Below is a small trained network, with its code and all its weights. Each question gives an input and a target symbol and asks what happens when units are switched off, that is, made to give their printed mean instead of their output.

import numpy as np


def w(rows, s, z=0):
    codes = np.array(rows[::2]) - 128.0
    scale = np.full(codes.shape[1], s)
    scale[-1] = z or s
    return codes * scale


def norm(h):
    return h / np.sqrt((h * h).mean(-1, keepdims=True) + 1e-5)


def f(y):
    return y / 2 * (1 + np.tanh(0.7978845608 * (y + 0.044715 * y**3)))


def softmax(a):
    e = np.exp(a - a.max(-1, keepdims=True))
    return e / e.sum(-1, keepdims=True)


def log_softmax(a):
    a = a - a.max(-1, keepdims=True)
    return a - np.log(np.exp(a).sum(-1, keepdims=True))


def net(x, mask):
    ids = ['ΔΞΣΦΨαβεζηθμπτω'.index(c) for c in x.split()]
    T = len(ids)
    res = E[ids] + P[:T]
    r = norm(res)
    for j in range(3):
        rows = slice(2 * j, 2 * j + 2)
        q, k, v = (r @ M[0][rows].T for M in (Q, K, V))
        z = softmax(np.where(np.tri(T) > 0, q @ k.T / 2**0.5, -1e9)) @ v
        o = O[0][rows]
        res = res + np.where(mask[j], z, o[:, -1]) @ o[:, :-1]
    y = f(norm(res) @ A[0][:, :-1].T + A[0][:, -1])
    res = res + np.where(mask[3:27], y, B[0][:, -1]) @ B[0][:, :-1]
    return log_softmax(norm(res)[-1] @ U[:, :-1].T + U[:, -1])


Q, K, V, O, A, B = {}, {}, {}, {}, {}, {}
E = w([
[111,82,75],'Δ',
[94,75,161],'Ξ',
[101,89,156],'Σ',
[152,48,111],'Φ',
[113,85,82],'Ψ',
[152,225,122],'α',
[112,89,79],'β',
[62,47,143],'ε',
[159,65,130],'ζ',
[147,6,138],'η',
[151,132,182],'θ',
[112,78,70],'μ',
[158,63,143],'π',
[109,73,167],'τ',
[58,139,148],'ω',
],0.017)
P = w([
[214,5,69],'0',
[212,31,86],'1',
[208,54,89],'2',
[219,81,87],'3',
[216,91,93],'4',
[214,107,102],'5',
[204,115,103],'6',
[208,131,96],'7',
[206,141,104],'8',
[216,151,109],'9',
[208,155,120],'10',
[215,169,116],'11',
[206,133,134],'12',
],0.0028)
Q[0] = w([
[120,97,199],'head 1',
[82,20,229],'head 1',
[178,128,201],'head 2',
[251,122,62],'head 2',
[135,192,85],'head 3',
[143,78,87],'head 3',
],0.019)
K[0] = w([
[132,195,188],'head 1',
[120,253,156],'head 1',
[164,30,144],'head 2',
[204,252,112],'head 2',
[102,58,124],'head 3',
[100,130,168],'head 3',
],0.023)
V[0] = w([
[90,64,130],'head 1',
[254,87,130],'head 1',
[109,163,19],'head 2',
[24,86,185],'head 2',
[101,237,116],'head 3',
[108,170,196],'head 3',
],0.0097)
O[0] = w([
[131,67,114,189],'head 1',
[83,113,217,117],'head 1',
[97,85,107,21],'head 2',
[247,157,88,253],'head 2',
[106,170,125,7],'head 3',
[110,155,143,120],'head 3',
],0.012,0.0037)
A[0] = w([
[117,87,191,165],'neuron 1',
[148,225,53,150],'neuron 2',
[48,149,122,183],'neuron 3',
[158,87,85,170],'neuron 4',
[89,217,105,189],'neuron 5',
[160,134,102,102],'neuron 6',
[183,134,98,195],'neuron 7',
[96,145,200,194],'neuron 8',
[177,201,135,150],'neuron 9',
[114,216,218,254],'neuron 10',
[122,132,119,99],'neuron 11',
[91,76,43,176],'neuron 12',
[154,131,132,82],'neuron 13',
[172,123,97,119],'neuron 14',
[178,151,180,165],'neuron 15',
[101,220,3,241],'neuron 16',
[146,106,180,148],'neuron 17',
[114,234,97,156],'neuron 18',
[63,130,152,147],'neuron 19',
[10,116,112,118],'neuron 20',
[119,138,125,55],'neuron 21',
[120,136,124,48],'neuron 22',
[111,86,184,160],'neuron 23',
[80,100,51,116],'neuron 24',
],0.014,0.0062)
B[0] = w([
[111,166,125,209],'neuron 1',
[61,144,96,208],'neuron 2',
[86,116,106,157],'neuron 3',
[93,156,122,240],'neuron 4',
[67,8,110,156],'neuron 5',
[93,127,116,152],'neuron 6',
[72,143,117,254],'neuron 7',
[71,151,119,186],'neuron 8',
[62,117,147,202],'neuron 9',
[40,116,121,231],'neuron 10',
[147,102,140,113],'neuron 11',
[64,168,150,219],'neuron 12',
[128,131,112,128],'neuron 13',
[109,138,113,187],'neuron 14',
[113,167,115,206],'neuron 15',
[69,158,92,218],'neuron 16',
[126,163,129,182],'neuron 17',
[89,83,116,168],'neuron 18',
[83,136,80,156],'neuron 19',
[60,112,96,186],'neuron 20',
[176,105,127,104],'neuron 21',
[180,106,123,104],'neuron 22',
[116,157,122,202],'neuron 23',
[136,164,139,153],'neuron 24',
],0.012,0.0066)
U = w([
[92,92,123,91],'Δ',
[105,84,121,95],'Ξ',
[164,111,111,207],'Σ',
[109,89,128,96],'Φ',
[115,99,185,132],'Ψ',
[107,48,146,158],'α',
[149,27,36,120],'β',
[182,151,176,255],'ε',
[121,127,127,89],'ζ',
[91,251,205,96],'η',
[166,137,109,187],'θ',
[130,112,198,133],'μ',
[109,78,114,86],'π',
[136,27,144,173],'τ',
[108,191,14,112],'ω',
],0.017,0.0083)

Each question gives the input, a string of symbols that net reads in full, and the target symbol t.
The units are the heads (2 rows each of Q, K, V and O) and the neurons (one row each of A and B). Each row of codes is followed by its name. A weight is (code - 128) times the scale printed after its matrix; where a second scale follows, it is the last column's (O, A, B and U).
mask holds one flag per unit, heads first, then neurons. A switched-off unit (its flag False) gives its mean, the last column of its rows in O or B, instead of its output. The means were averaged over made-up inputs and are rounded, as every weight is.
A unit's drop is (log p(t) with every unit on - log p(t) with that unit switched off) / (log p(t) with every unit on - log p(t) with every unit switched off).
The circuit of an input: a set's keep is (log p(t) with only the set's units on - log p(t) with every unit switched off) / (log p(t) with every unit on - log p(t) with every unit switched off). Starting from the 12 units with the biggest drops (on a tie, the unit counted first), units are removed one at a time, each time the one whose removal leaves the highest keep (on an exact tie, the one counted first), for as long as the keep stays at least 0.8.
units of the circuit, in order: the units of the circuit, biggest drop first
most important unit: the unit with the biggest drop
top k neurons: the k neurons with the biggest drops, biggest first
heads that matter: for each layer, one digit per head in row order, 1 if its drop is at least 0.15 and else 0, layers parted by /
drop of u: that unit's drop, to one decimal
input β η Ψ τ Σ τ π ω τ ε Σ Ξ, target ω: units of the circuit, in order : [head 1]
input τ μ β Ξ ε η θ τ Σ Ξ, target η: units of the circuit, in order : [head 1; head 2; neuron 5]
input Σ τ Φ ε μ η ε, target β: heads that matter : 111
input ω η Ξ Δ θ τ ω Ξ β Ξ, target ω: units of the circuit, in order : [head 1; head 2]
input Φ τ ε μ ω τ ε Ξ ε ω τ θ μ, target η: heads that matter : 100
input Σ ω μ τ ζ Σ, target ω: heads that matter : 100
input β τ ε ε Σ τ θ ε Ψ μ τ μ Δ, target η: heads that matter : 010
input ω τ π η μ τ Δ τ ε, target ω: heads that matter : 000
input τ π ε, target β: top 2 neurons : [neuron 9; neuron 10]
input τ τ η θ Ξ τ Ψ, target η: heads that matter : 010
input ω θ μ Σ, target η: heads that matter : 100
input τ Σ ω θ ε μ Σ μ Δ, target η: top 2 neurons : [neuron 12; neuron 5]
input ω η Ψ η η π Ψ μ τ τ π θ ζ, target η: drop of head 1 : -0.1
input τ θ ω ζ π Σ μ μ τ Ψ θ Ψ, target η: most important unit : head 1
input θ Ξ Ξ β, target η: drop of neuron 18 : 0.1
input ω τ β τ ε ε θ μ, target η: drop of head 2 : 0.4
input β β ε η, target τ: drop of neuron 20 : 0.1
